Below are the code and all the weights of a small trained network. Each question names an input and a class and asks about switching units off, where a switched-off unit gives its printed mean instead of its output.

import numpy as np


def w(rows, s, z=0):
    codes = np.array(rows[::2]) - 128.0
    scale = np.full(codes.shape[1], s)
    scale[-1] = z or s
    return codes * scale


def f(y):
    return y / 2 * (1 + np.tanh(0.7978845608 * (y + 0.044715 * y**3)))


def log_softmax(a):
    a = a - a.max(-1, keepdims=True)
    return a - np.log(np.exp(a).sum(-1, keepdims=True))


def net(x, mask):
    res = np.array(x, float).reshape(1, 6) / 4 @ E
    y = f(res @ A[0][:, :-1].T + A[0][:, -1])
    res = res + np.where(mask, y, B[0][:, -1]) @ B[0][:, :-1]
    return log_softmax(res[-1] @ U[:, :-1].T + U[:, -1])


A, B = {}, {}
E = w([
[129,128,131,128,124,130,127,130,129],'x0',
[128,130,129,128,127,128,129,131,130],'x1',
[133,161,129,121,110,58,111,161,2],'x2',
[122,85,122,233,152,124,61,151,122],'x3',
[128,125,126,127,131,128,129,128,126],'x4',
[251,130,30,121,138,145,117,137,124],'x5',
],0.013)
A[0] = w([
[254,132,10,119,142,145,116,140,126,181],'N0',
[133,174,134,2,110,128,192,112,136,253],'N1',
[127,91,123,194,140,130,84,142,127,164],'N2',
[119,100,125,160,139,137,113,128,140,152],'N3',
[125,92,127,134,141,196,144,103,244,254],'N4',
[134,168,128,121,109,46,107,159,12,179],'N5',
[133,159,128,121,112,62,110,153,35,172],'N6',
[120,103,129,176,133,119,100,141,121,147],'N7',
[28,127,225,134,117,110,135,124,134,251],'N8',
[124,80,124,242,145,127,62,143,121,180],'N9',
[127,116,120,163,127,118,97,141,113,129],'N10',
],0.011,0.0092)
B[0] = w([
[229,130,51,106,109,159,108,131,124,251],'N0',
[119,174,136,49,104,157,222,76,114,242],'N1',
[138,106,123,161,135,116,95,148,147,179],'N2',
[126,99,132,160,130,120,113,140,154,153],'N3',
[124,79,128,146,124,170,148,80,246,239],'N4',
[128,196,131,116,129,92,119,184,52,234],'N5',
[127,191,129,117,133,101,116,175,68,214],'N6',
[124,125,127,154,137,110,103,147,130,160],'N7',
[21,126,203,142,153,108,148,119,136,249],'N8',
[135,98,125,205,144,98,65,184,154,212],'N9',
[137,131,120,153,138,114,99,142,129,150],'N10',
],0.012,0.019)
U = w([
[12,110,227,74,118,213,254,9,195,252],'0',
[196,111,47,42,83,245,210,12,191,160],'1',
[29,7,212,227,188,118,97,120,228,194],'2',
[214,8,48,191,116,188,51,135,216,79],'3',
[10,199,231,40,128,80,223,131,33,130],'4',
[205,211,68,17,60,152,171,146,25,108],'5',
[22,154,222,210,175,39,51,206,66,68],'6',
[216,159,49,167,140,89,23,217,68,26],'7',
],0.0038,0.0019)

Each question gives the input, the list of numbers given to net, and the class t.
The units are the neurons (one row each of A and B). Each row of codes is followed by its name. A weight is (code - 128) times the scale printed after its matrix; where a second scale follows, it is the last column's (A, B and U).
mask holds one flag per neuron, in row order. A switched-off neuron (its flag False) gives its mean, the last column of its row in B, instead of its output. The means were averaged over made-up inputs and are rounded, as every weight is.
A unit's drop is (log p(t) with every unit on - log p(t) with that unit switched off) / (log p(t) with every unit on - log p(t) with every unit switched off).
The circuit of an input: a set's keep is (log p(t) with only the set's units on - log p(t) with every unit switched off) / (log p(t) with every unit on - log p(t) with every unit switched off). Starting from all 11 units, units are removed one at a time, each time the one whose removal leaves the highest keep (on an exact tie, the one counted first), for as long as the keep stays at least 0.8.
units of the circuit, in order: the units of the circuit, biggest drop first
most important unit: the unit with the biggest drop
k most important neurons: the k neurons with the biggest drops, biggest first
drop when u is switched off: that unit's drop, to one decimal
input [8,2,0,-8,5,-6], class 0: units of the circuit, in order -> N5
input [5,-6,-8,3,2,1], class 3: units of the circuit, in order -> N8, N1
input [-4,-2,-1,0,-1,7], class 1: units of the circuit, in order -> N9, N5
input [-3,0,1,2,7,1], class 7: units of the circuit, in order -> N8, N1
input [-4,0,7,1,4,1], class 7: units of the circuit, in order -> N1, N8
input [-3,1,0,-4,7,2], class 1: units of the circuit, in order -> N5, N8
input [-4,0,-1,1,-2,-2], class 2: units of the circuit, in order -> N1, N5
input [0,-5,0,2,6,5], class 3: units of the circuit, in order -> N5, N1
input [-2,0,0,2,6,7], class 3: units of the circuit, in order -> N5, N1
input [3,3,0,-6,4,3], class 1: 2 most important neurons -> N5, N6
input [4,0,0,-8,1,-1], class 0: units of the circuit, in order -> N5, N0
input [4,-7,-8,1,2,-8], class 2: 2 most important neurons -> N1, N3
input [3,3,0,4,3,-7], class 2: 2 most important neurons -> N5, N6
input [3,2,-3,3,1,-1], class 2: most important unit -> N0
input [-4,-2,2,3,2,1], class 7: 2 most important neurons -> N8, N4
input [-1,-5,0,-8,3,-7], class 0: 2 most important neurons -> N5, N6
input [2,-1,-3,-1,-5,3], class 1: 2 most important neurons -> N9, N8
input [-4,-8,-4,2,6,-1], class 2: 2 most important neurons -> N0, N1
input [0,5,-4,1,-8,6], class 3: drop when N1 is switched off -> 1.6
input [3,7,-3,6,0,2], class 3: most important unit -> N8
input [-1,-4,0,6,6,6], class 3: drop when N5 is switched off -> 0.7
input [-5,-8,0,-6,2,-2], class 0: drop when N5 is switched off -> 0.6
